munagrasan: [ 19  12 -28  15  24  13   5 -15  23   6 -12  18  42  13 -37   6  -8  23
  23   1   7]
nomipfone: [-22  -1  14 -29  32 -21  -5 -19  15 -21 -12  33  18 -21  20  27   2  13
  12  19 -11]
munagrasan: [ -5 -25  13 -31   2 -47   6  34 -27  41  43  -4 -25  -2  23  -9   1 -15
  15 -14  30]
dudnep: [-21  21  29 -17  -1 -19  12 -35  22  20 -46 -32  43  10  27  35   0  19
   3  -2 -23]
padilozab: [ -9  29  -8  27  35  32 -14  -1  12  43   3  -4  18  15   0 -11   8  27
  -2   2 -27]
munagrasan: [ -9  36  -3  22  10   8  -1  10   8  49 -46  27 -18 -42 -49 -10 -22  12
  35 -53 -19]
dudnep: [-15 -15  -6 -34  10 -16   2 -46  34 -78 -30 -17   6 -21  -7  15 -19   9
  11  49  -7]
dudnep: [ 28   5  31  14 -13  21  16 -14 -10   6 -19  39  42   8 -21  36   1   2
  31 -34   6]
padilozab: [ 14  -4 -44  27 -44 -20   6 -32 -31  10 -64   5  26  57 -10  31  18 -11
  20  -9  10]
vomfem: [ 10 -17  45 -13 -13  -6   7 -14   9  -7   0   7  15  12  -9  23  -4  14
  36 -21   7]
munagrasan: [-28   5  -8 -14  41   3  -2 -15  20 -56  -7  -1  14 -29  -2  21   9   5
  -4  40 -21]
dudnep: [ 10 -21  -3  22 -52  13 -23  12 -16 -15  25  38 -13  30   4 -16   7 -26
 -36 -13   8]
padilozab: [  4  14  31  33 -47  51 -19  13  -6  24  26   4  -3  16  23 -29  -2 -18
 -63 -23 -21]
tigibaz: [ -9  -9  -2 -15  23  -5 -17 -12  17 -25  15  10   4  17  38   3  18  21
 -18  38  -7]
vomfem: [ 19  36  25  38  -2  37 -22  20  20   4   1 -28 -51 -30 -10 -33 -12  32
  17  16 -46]
vomfem: [ 16  32  34   7  -9   3   1 -13  10  31 -26  25  30 -24   0  14 -27  13
  30  -5 -21]
munagrasan: [ -7   6 -22  -4  30 -11  -7  -4  18 -15   5  -6  15   1   4   5   6  15
   4  38  -8]
munagrasan: [  1 -11  -3   6 -26 -17  -1  -1 -19  -3 -12   5  -9   5 -15   8  -2 -15
  24  -7   4]
tigibaz: [-19 -23  26 -42  14 -64  -2 -24 -13  14  -5  -2  11  10  39  35   3  12
  60  32  -1]
nomipfone: [  7  -2 -24 -13  29  -9  19  27 -24  38  30 -17  -9  -9   7 -20  -1 -13
  -4  -1  29]
dudnep: [-18 -16  81 -24 -21  -6  -4  -5   5  -5  56 -15  40 -11  15  18 -24 -22
  15  16 -16]
munagrasan: [  1  -4  -9 -52  60 -37  25  18  -8  39  39   9  17 -33  30  -5 -15  -3
   6  16  38]
nomipfone: [ 10   1 -28  15 -26 -33   1  -9 -23 -15 -48   3  -2  23   4  33  27  -3
  24  12  -1]
tigibaz: [ 18   1 -16  22 -30  -2   6 -15 -27  -2 -29 -20   8  29   1  17  12  -9
  16  14  -1]
padilozab: [  0   8 -18 -10  33  -2   6  17  -5  34  27  28  16 -33 -12 -18 -25 -13
   4   0  16]
vomfem: [ 38  23 -14   8   7  -6   6  26  39   0  24 -18  23   8   5  -8   2  26
 -21  17  11]
dudnep: [  0   5  11  20 -10  18  17 -26 -21  36 -36  -7  34  20 -38  25  -5  -5
  45 -38  -4]
padilozab: [-22 -19 -14 -37  -2 -55  -1   4  28 -64 -21 -35 -39   9  34  17  36  17
 -32  16   7]
munagrasan: [ -4  26   3  17  -7  31  12 -19 -14   2 -27 -46   6 -25 -10  -1 -19 -17
   5  21 -28]
tigibaz: [ 23 -11 -10  -7  -5 -36  -3  33  33 -10  26  -1  -7  31   3  -1  22  28
 -12 -14  29]
padilozab: [ 23   8  -5  15  17  29  15  -8 -35  47  -5  29  16 -12 -25  -4 -20  -9
  40 -15  11]
vomfem: [-19 -16  13 -14  13  18  -7   0  -7  12  47  -5   7  10  27 -20  -2 -14
 -36  10   3]
padilozab: [-12  -1  45 -17  37  12  -5 -15  30   5  31  -6  30 -14  -8   3 -22  25
  35  16 -17]
dudnep: [  1  15  12 -11  29   9  29 -37  10   1 -47 -23  30 -26 -34  26 -23  17
  55  -1  -7]
tigibaz: [ 11  11  15  21 -46  18  -3   9 -24  31  -5 -23 -26  10  25 -22  -3 -16
 -28 -13 -10]
nomipfone: [ 15   7 -21   7  -2   3  -6  22  17 -24  15  16  -8  -4   3 -13   7   2
 -37   6   8]
dudnep: [-15 -15  17 -17  -8  -3  10  -7  26  -7 -10  18  15  -4 -41   8 -15  -1
   2 -57  16]
vomfem: [ -9 -21 -38 -23  13 -16   5  -4 -39 -34  10  13  -9 -14  34   2  10 -39
 -26  48  19]
nomipfone: [  6   3  13  -2   3  27  10 -21 -17  30  -3  11   8 -39 -34 -20 -55 -20
  38  -5   0]
nomipfone: [ 41   7 -33   6   2 -12   9  18 -16  48  12  32  10   4   0 -18 -15  -3
   8  -5  34]
vomfem: [  9 -16  -8 -35  25 -26  12  -2  24   4  11  41  27  -1  -5   4 -12  13
   3 -18  39]
nomipfone: [ -4  26 -12  -7  27  -5  -4  -7  27  20 -21  12   8 -19  13  -9 -13  24
  -9   9 -11]
vomfem: [ 23  -1 -36 -11  10 -16   1  18  20 -28  16  13  -9 -10   5 -17  -3   5
 -27  22  25]
tigibaz: [  8   7 -10   5  -7   9   7   0 -15  18  -6   6  11  18  31   1  14  -8
 -37  -6   8]
dudnep: [ 15  32   3  37 -26  40   4   4 -12  69 -27  -2  -8  -1 -17 -29 -21  -3
  -9 -50 -10]
munagrasan: [-25  28  -9  19  43  80  11 -43  -5  11 -48 -23   4 -22 -22 -12 -10   5
 -10  -6 -33]
munagrasan: [ 25  23 -48  42   1  29  -9 -15  15  20 -33   3   4  19 -42 -24 -15  24
  15  -1  -6]
nomipfone: [ -4  -6 -13  18 -26 -19 -32 -27  20 -17 -24 -19  -1  59  16   8  20  31
  10  32 -25]
tigibaz: [  4  -5  -5 -24  17 -28  22  35   7  15  21  19   3 -29 -27  -1 -10 -10
   6 -41  38]
tigibaz: [ 15  13 -13  45 -21  34  -1 -15  17   2 -37 -13  14  37 -54   5   6  21
  16 -36 -11]
nomipfone: [ 35  28  11  38 -39  20  18  31 -22  70   4 -51   1  30   7 -14   8  -5
 -16 -38   4]
nomipfone: [-18 -12  -3   7 -29 -37 -12 -47 -13 -18 -64 -13   6  37  -3  44  15   9
  59  21 -25]
dudnep: [ -5  -1   2  16 -22   5 -26 -23   0   4 -26  15 -23   5  -7 -13 -16   9
  24   5 -24]
padilozab: [ -2  16 -49  41 -47 -14   0  19 -23  -2 -30 -41 -20   5 -35  -3   7 -33
   0   1 -11]
nomipfone: [  1 -18 -24   4  -8  -2  14   0 -25  33 -12  -3 -13  11 -43 -13 -12 -16
  27 -44  29]
munagrasan: [  5  42 -10  25 -23  -7 -15  30  13  25 -30   0 -52 -50 -15 -35 -26   5
  -1 -13 -27]
munagrasan: [ 21  33  -6  34   8  48  10 -16  20   4   2 -59  44  10 -23  -6 -15  13
   2  33 -23]
vomfem: [ 11  -9   0 -22 -17 -18 -16   4  23 -60  13  17 -36 -44  12 -24 -30  -6
 -15  44   0]
padilozab: [ 19 -29  27 -13 -27  -8   2  -2  15 -48  19   9  -1   4 -19  10  -8   0
  16  -5  18]
nomipfone: [-25  -7 -31 -14  32 -14  -6  -1   9 -33 -11  -6 -21   2  16   5  30  11
 -23  18  -2]
tigibaz: [ -3 -20  43 -12 -33 -12  -6   1  -7  11  33 -41 -15   8  16 -13 -19 -10
  14  10  -4]
tigibaz: [  3  15 -22  24   4   1 -22  12  18 -24 -29  23 -45 -16 -21  -9  10  25
  11  -1 -21]
vomfem: [  4  20  20  35  16  67 -13  12 -15  71  26   2 -18   8   2 -43  -5  12
 -13 -31 -19]
dudnep: [ -4 -11   1  -5  -4   6  -2 -10  15 -21  -2   7   0   1 -18  -3  -8   1
  -3  -9   4]
padilozab: [  4 -14 -19   7 -19  -6   1 -35 -13   2 -35 -11  16  56  11  17  18   7
   6   2   6]
dudnep: [  4   0  -4  30  22  45   3   0 -14  33  18 -19  12  34 -28  -8  13   9
  17 -19  -1]
vomfem: [ -2 -19   7 -50  14 -56   8  -8  26 -33   0  22   9 -33  -5  18 -24   7
  34  15  22]
munagrasan: [-23  24   3 -15  49  -3   6   1  10  10   9 -34  15 -32  21   4  -3   7
   0  40 -22]
nomipfone: [ 11  21   8  -1   0 -25  24  35 -14  53   6 -31  11   6  24  13  19   0
  -6 -24  12]
tigibaz: [  7  12  10  17 -15   9  -6  -3  16   9  -9 -20   6  22   1   0   5  18
  -2  -6 -15]
dudnep: [ -2 -10  39 -19  10   0  16  37   2  20  52  16   5 -40 -38  -7 -25 -18
  18 -47  23]
vomfem: [  7  23   1  46 -24  59 -12  15 -43  37  30 -31 -12  13  36 -35   7 -30
 -52  22 -27]
tigibaz: [ 18 -17  10  -3 -23   2  18   9 -23  -4  16 -33 -18  -2 -12  -8 -10 -21
  11  -6  20]
padilozab: [-21 -21 -45 -10  20 -20 -21 -28 -21 -43 -22 -12 -34  30  54   6  41   8
 -13  69 -11]
vomfem: [ -2  24 -31  -7  50 -14   7   7  18 -10   2 -13  30  -7  21  17  20  19
 -12  45  -5]
tigibaz: [-30 -28  39 -41  23 -11 -13  -6  12  35  32  27  -7  14  38 -14  -2  16
 -15 -30  10]
padilozab: [-12 -20  34 -30   8   0  -6  -7  -1 -30  30  -3 -16 -26  24  -6 -13  -8
  -1  31  -5]
padilozab: [ 42 -25   1  19 -26  17  -1 -17   4 -26  -6  26  11  55 -23  14  16  20
  20 -20  23]
[ -1  -9   2 -39   2 -39  22  18  13 -30  -2  27  -3 -50 -19  12 -17 -17
   1 -23  31] | dudnep
[  0  -3   9 -20  24   1   6  -1  -4  -8   5  -3 -15 -13  31   0   8   8
  -9  15   3] | tigibaz
[ 11 -33  38  -9 -31  -1  21  -4 -22  56  14  40  25  -1 -72  -1 -50 -28
  65 -87  41] | nomipfone
[-21 -14   5 -16  27  -6 -11 -44  13  -3  -4 -20  28  37  24  15   7  27
  19  39 -14] | padilozab
[  4  37  29   3  26   8  13  19  53  42 -20 -10   8 -13 -25   2  -1  51
   7 -64  -7] | tigibaz
[ 10  -5 -23  20  11  27  14 -18 -12   0 -27   4  10  17 -49   9   5   4
  31 -24  11] | dudnep
[-24   5 -18 -12  59   6 -34  33  19 -43  43  14 -59 -31  52 -31  32  22
 -54  54 -21] | padilozab
[  0  10   3   2  36   9  14  23 -15  79  44 -26  26  14   8 -14   1   2
   5 -14  13] | vomfem
[-44  -5 -24 -33  38 -72  -1   3  11   9 -22 -23  -7  11  27  26  33  22
  13   9  -1] | dudnep
[  0  -4 -11  14 -18  16  -9  17 -23  -8  25 -29 -35  -1  14 -28   4 -23
 -28  24  -7] | vomfem
[ -1   4 -22  20 -23 -19 -36  -2  -7 -28 -16  14 -34   9  29  -3  16   5
  -1  49 -28] | tigibaz
[-25   5  38 -21  -5   0 -11  10  12   3  35   6   5 -32  33 -13 -20 -18
 -39  10 -17] | padilozab
[ 15  -8  30  -4 -20   5  20  -7  -5   2  -9 -15   4  -5 -26  10 -16  -5
  30 -28  11] | padilozab
[ 10  20 -16   0  15  -2  15  47 -13  34  31 -19 -17 -22  20 -24   5 -14
 -37  -4  15] | dudnep
[-37 -32  10 -63  43 -61   8 -14  46 -38  11  -3  29  -6  -8  33  -1  21
  28   8  18] | vomfem
[ 22  -5 -42  43 -24  19  -5   1 -24   0  -4 -12  -5  33 -39 -11   5 -12
  18   5   6] | padilozab
[ 26 -27 -12 -18 -12 -32  18  15 -16 -14  30   8   9  -3 -20   4 -14 -24
  26   6  43] | munagrasan
[-15 -21  11 -16  -2 -24 -17   1  29 -49  16  24   6  11   3  18  16  10
  -7   6   0] | nomipfone
[-22 -57  63 -32 -30   2 -18  -1  20 -34  69 -30 -29  17   2 -25 -17  -7
 -11  -9   7] | vomfem
[ -6   0   1   7  48  12  11   5 -10  25  28 -34  34  40   8  24  40  19
  16   7   1] | dudnep
[-10   5   3 -12  21 -31   6  13   1   3  25 -32  21 -14   1  16  -2  -3
  30  36  -5] | munagrasan
[ 28  12  19  12 -55   4  11  -6 -25  30  -9 -29  11  14  29  -3 -15 -21
 -12   5  -1] | munagrasan
[-12 -12  38 -25  15  -8 -13  -8   5 -51  42   3  16 -22  36  19   0  -5
   5  68 -21] | nomipfone
[ 48  10  -1   9 -21  -1   9  10  12   5  -4  23  12   4  -7  -2 -11  12
   3 -14  21] | vomfem
[ 19 -15  55 -14 -11   5  13  30  19  11  45  33  21   9  -9   9   4   5
 -12 -67  31] | munagrasan
[-39  15  26  -7  23   8 -10 -34   4  20 -19   9  28 -26   0  12 -23   1
  28  15 -39] | tigibaz
[ 31 -20  45   3 -47  23  -9   0  -1  -1  20  25 -29  -1  -8 -28 -30  -4
   5 -28  11] | vomfem
[ 16 -19 -47  11   3   4  -2  18  14 -30  13  36  -3  26 -36  -8  19   3
 -23 -27  36] | tigibaz
[  4  35 -22  18 -11 -10   1 -17   2  12 -61 -17   0 -15  -4   6 -13   7
  18  18 -25] | nomipfone

bida_zive: [ -5  -9 -12  -7   6  12   2  -4 -18  19 -14  14  33   7 -11 -12  -5   6
   2   7  -9]
nokos_valud: [-21  -2  17 -22  38   2 -62   7  -7 -41   0 -30   6   7  -8  22 -44   8
  11  17  37]
bida_zive: [  2   5  20  27  19  36  -3   2 -34 -31 -55 -32  46  12   1   8 -10  43
  28  -3 -17]
bida_zive: [  4   6   0   3 -10  -4   2   2  -1 -10   5 -15   1  13  17  16  13  -7
  16   3  17]
rudov_kif: [ -3 -11  -7  23 -12   4   9   9 -16   8 -18  26  17  17   3  -7  16  -2
  -8  -1   1]
rudov_kif: [  4  26 -20 -50 -20 -36 -12  27  19  13  34  -4 -33  17  21  37  21 -43
  19 -23   4]
konak_sive: [-14  -3 -18  32 -22 -34  33  22   8   3  18 -19 -66 -27   9 -21   5  -2
 -30   3 -40]
mul_pafu: [  5  -3  -4  25 -24  -3  39 -15   2  15  -9  15  -2  -7   0 -20  18  -5
  -6   0 -20]
mul_pafu: [ 41   1  48  45 -11  46   9 -13  10 -16 -34  54  24  18   4  21  41  -3
   8 -43  31]
rudov_kif: [  9 -26 -11  18  15  22 -28  20   5   0   2  28  -9  21 -14 -25 -17  -5
 -27  11  36]
konak_sive: [ 30 -20  -5  55   3  23 -13  58  11 -20  -4   1 -56  16   2  -8  11   0
 -24 -20  10]
bida_zive: [  4 -11  12 -34  18 -12 -39  -2  31  -6  32   6 -28 -15 -20  12 -11 -27
  -7  -1  27]
nokos_valud: [  3  -1  14  17  21  21  -5  21 -24 -17 -41 -21  17  -7  -8   7  -1  37
   7 -19 -41]
konak_sive: [ 12 -51   1   1  -1 -38  -8  28  27  15  28  20 -48 -38 -25  -2  50 -30
 -39 -13 -24]
nokos_valud: [-31 -18 -19  25  19  21 -34  35 -53 -22 -37 -19  36  42  -2  -2 -36  16
  12  29  20]
rudov_kif: [ 17 -35   0  24  28  29 -39  25   1 -21 -14  -2  -4  17 -23 -16 -15   2
  -9  11  28]
bida_zive: [ 24   1   1 -31  36  30 -30   5   4  18 -26  35  30  10 -25 -22 -17  24
 -15 -20 -18]
nokos_valud: [  9   6  32 -16  21  11  15  -8  13  10   8  -6 -17 -69 -24  14   4  27
  -8 -40 -60]
konak_sive: [ 12  29  30  27 -16  13  36 -18 -18 -18 -65  -8  37   6  12  13  25  25
  34 -31 -48]
nokos_valud: [ 18  28  15 -38   3   2 -16 -24  21  -4   6   9  17  17  11  17   1  -6
  17 -11  27]
mul_pafu: [-24  17 -34 -23   6  -9  -9  48 -19  28   5  12 -21   4   3  -2 -23   8
 -21 -19 -36]
nokos_valud: [  5   0 -12 -10 -14 -25  11   8  29  18  25   8 -56 -20 -11  -9   5 -32
 -13 -12 -23]
rudov_kif: [  0 -11 -12 -68   3 -33   2   2  13  45  42   2  -4 -44 -19  22  31 -21
   2 -16 -42]
nokos_valud: [ 38  -7  10  15 -26  -8  42 -34  26  13  18  14   9  -8  20 -10  60   2
 -11   2  10]
konak_sive: [ 11   3  24   4   9  17 -13  -5   6 -32  -8 -38  -5  -4  -9  29  -6 -10
  41  -6  12]
bida_zive: [  1   5  13   1  21   3 -23  12 -10 -37 -18 -51   6   4   6  16 -10  25
  20   3  -5]
mul_pafu: [  6  18   6  54 -25  11  41  -6   7 -11 -16   0 -35  -2  12 -19  -4   4
  -5 -10 -14]
konak_sive: [-37  57 -36 -78  -7 -36 -11  13  -2  32  48   4 -14  14  33  22 -34  -9
  -1  -5   3]
mul_pafu: [ -1   3   8  38 -25   7  30 -16   1 -18   9 -22 -14  -3  15  12   6 -14
  22  11  25]
bida_zive: [ 12   2  10  13 -25  10  44 -29  19   6  35 -23 -28 -36  -4  18  14 -29
  31  -2   6]
rudov_kif: [ 31  36  10  18 -22  14  30  -4  10  -7 -17   1  -1  19  31   8  25  12
  14 -29  -7]
bida_zive: [ 33 -48  -5  45 -11  -8  26   2  24   9   6  10 -27 -19 -13 -42  45  -3
 -37  11 -14]
mul_pafu: [-14 -21 -15  -9  20  -4 -33  11 -20 -12  -4 -24  27  21  -2  -5 -15  10
   2  35  22]
nokos_valud: [-20   4 -14 -11  15  33  -9   7 -41  22 -27  26  55  19 -10  -2 -27  19
   7  -1  -4]
konak_sive: [ -9 -19 -20  11 -15  -7  28  12 -28  37  -7  31  32  -2   6  -8  38  11
 -21  -2 -28]
konak_sive: [-12   4  -1 -18  -2  -6 -12   9   0  -1  -2  -8 -17  -4 -18  22 -13 -35
  28 -11 -10]
nokos_valud: [ 40  29  19 -28  -6   9   2 -22  10   5 -26  26  55  33  23  16  42  13
  20 -29   4]
rudov_kif: [-12   6  11 -14  -8 -12  28 -47   1  12   9  -3  22 -30  -3  -3   2   4
   7  13 -12]
rudov_kif: [-30   5  -2   2   3   5  -2 -16 -15  -6  -6  -7   8  -2  -9  -6 -41  -3
  10  21   9]
konak_sive: [-12   9  -4 -20   7 -11 -16  13   5   0   3  -2 -23  -6 -11   5 -21 -13
   2  -9 -14]
mul_pafu: [ 12 -23  27  17  -9  -1   3 -31   9  -7 -18  33  26   0 -12  -1  31 -18
   1   2  19]
konak_sive: [ 49 -36  16  37  -8 -16  -6  25  52 -19  29   6 -72 -13   1  -4  55 -23
 -36 -16  19]
bida_zive: [ -8  23  11 -10 -16  27  56 -44 -20  25  11 -20  38 -38   1  30   5   8
  48  -8 -22]
bida_zive: [ 43  -2  29  55  -5  47  15  -3   0  -9 -55  52  30  27   4 -15  32  23
 -12 -33   4]
mul_pafu: [ 21  15  33  -9  -4   4   5 -28  35  -8   2  10 -23 -23 -15  13   4 -22
  15 -27  -4]
rudov_kif: [ 27   8  12 -13  12   4 -29  -3  23 -17  -5   9   4  26   7  -2   3   2
  -3  -5  30]
mul_pafu: [ 11  18  13   6 -23   3  34 -36  14  23 -20  57  12  -1  -2 -20  13  -7
 -11 -20 -16]
rudov_kif: [  3 -32 -10  35 -17  -8   0  18  -7  -9  -1   2  -4  22   6   0  28 -23
  -1  17  28]
rudov_kif: [  2 -38   1  25   5   1 -18   2  -8  -4 -17  35  26  21  -7 -22  15   1
 -28  20  29]
rudov_kif: [-31  42  -5 -31  -4 -11   5 -12  -5   9   8  -2  -7  -7   8   9 -39   1
   8  -6 -13]
bida_zive: [-15  49 -24 -48   4  31  21 -13 -32  32  -7 -26  44   5   3  15 -41  18
  52  -7 -32]
mul_pafu: [-13   1  -5   8  -2   1  -7   7  -9  -8  -8  -3  -4  12  -1   0 -17  -9
   6   7   8]
bida_zive: [ 10  -2  20  10 -16  16  38 -32 -12   5   4  -9  41 -17  11  29  39   6
  31  -3   4]
mul_pafu: [ -4   4 -19 -18   8  -6  -3  16  -8  23  -4  17   8   3   1 -18  -4  19
 -24  -5 -28]
nokos_valud: [-22  13 -13   6 -22 -10  17  11 -16   6   5  -4 -10   5  13  18   0 -17
  14  -3  -3]
nokos_valud: [  7 -37 -14  25   1  10   6   2 -27  17 -24  30  56  22   1 -27  31  21
 -23  21   5]
konak_sive: [-15 -13  -4 -16  -6 -20  -2  10  -1   9  10  -7 -18 -21 -20  20   7 -35
  16  -6 -21]
konak_sive: [-30  12 -23 -13 -23 -13  21 -17 -13  19  15  -4   4   4   3   3 -17 -29
  23  20   6]
nokos_valud: [  3  37  12 -28  -3   4  -5 -12   4  -6  -1  -1  13  13  15  30  -5  -4
  28 -19  11]
mul_pafu: [-11  33  11 -13  -2   1  -7   2   8  -5  12  12 -23  -2  11  20 -22  -5
   0 -22  10]
[  6  29  -2 -40   3  20   8 -29   9  29   2  24  19  -3 -12  -3 -24  -6
  16 -15  -8] | rudov_kif
[-10 -45 -30  19  36  -6 -47  44 -18 -32 -40 -62 -17  18 -37 -44 -43   7
   0  43 -27] | mul_pafu
[  2 -34   6   4  16 -16 -23   7   7 -15 -15 -10  -9 -10 -27 -14   4  -8
  -8  11 -14] | mul_pafu
[ -6  10 -17 -45  34  19 -21   1  21  24  13  -2 -42 -32 -53 -30 -77 -10
  -4  -6 -35] | bida_zive
[ 46  16  39  32 -39  10  57 -33  59  -4  47   2 -66 -45  13  25  47 -31
  10 -38  15] | bida_zive
[-29   2 -17 -19  31   7 -26  23 -20   1  12 -25  -7 -11  -9  -5 -51  26
 -11  13 -10] | konak_sive
[-25  53   5 -25  29  21 -38  11  -9 -28 -22 -26 -14  16  -2   8 -86  19
  20 -12  -4] | rudov_kif
[ 18 -27   8  10  20   8  -8   7   7   5  -1  16   4 -17 -12 -20  16  27
 -37  -3 -10] | rudov_kif
[-21 -57 -12 -15  20 -22 -23  10   1  28   7  34 -11 -35 -55 -28  -5 -24
 -38  14 -27] | konak_sive
[ 17 -13   2 -58  32   3 -52  10   9   7  -8   9  24  11 -30  13   0 -16
  16 -12  -1] | rudov_kif
[ 26   0   6  -1   6  27   1   4  -2   4   0   2  24   7   8  14  21  15
   9 -14  10] | mul_pafu
[ -1 -57  14  52   8  11  11 -23 -12 -16 -10 -13  23 -24 -22 -26  12  15
 -13  40  11] | rudov_kif
[ 50  -8  28  30  16  25  -7   8  14 -26  -8  -3  14   8  23   0  41  49
 -22 -15  19] | konak_sive
[-21   8  11  59 -15  21  16  -6 -42 -36 -62 -18  34  32  11   2 -15  11
  33  13   3] | rudov_kif
[ 13 -28  28 -12  38   0 -16 -20  10  11 -25  42  31 -34 -33 -36  10  43
 -53  -9 -38] | nokos_valud
[-14   8   9   0   5  -5 -23   8 -15 -40  -4 -52   6  16  16  34 -11  -1
  37  13  24] | bida_zive
[  7  36  10  27 -26  41  76 -42 -20  25 -35  12  39 -15   5  -7   4  25
  28 -23 -47] | rudov_kif
[  3   9  20   0   8   6 -21   9  15 -17 -14  11 -29  -3 -17  11 -17 -18
   6 -26  -4] | mul_pafu
[ 25 -34   2   5  39  40 -35  28  -6   0 -26   8  14   2 -38 -14  -8  16
  -7 -11 -11] | rudov_kif
[ 20  -1  -7  47 -17  17  10  27   5  -8 -15  14 -29  26  10 -12  11  -8
  -9 -14   8] | konak_sive
[  7  38   3 -14   2  34   2  -4 -17   4 -26   8  39  27  13  17 -13  16
  30 -22   1] | bida_zive
[ 15  35  10 -26 -26 -13  12 -29  34  -7  46 -16 -22   5  30  36  13 -33
  32  -4  46] | nokos_valud
[-20  22  -6  17 -33  -6  48 -37   5   4  31 -18 -22 -16  16  -3 -19 -16
  15  22  16] | rudov_kif
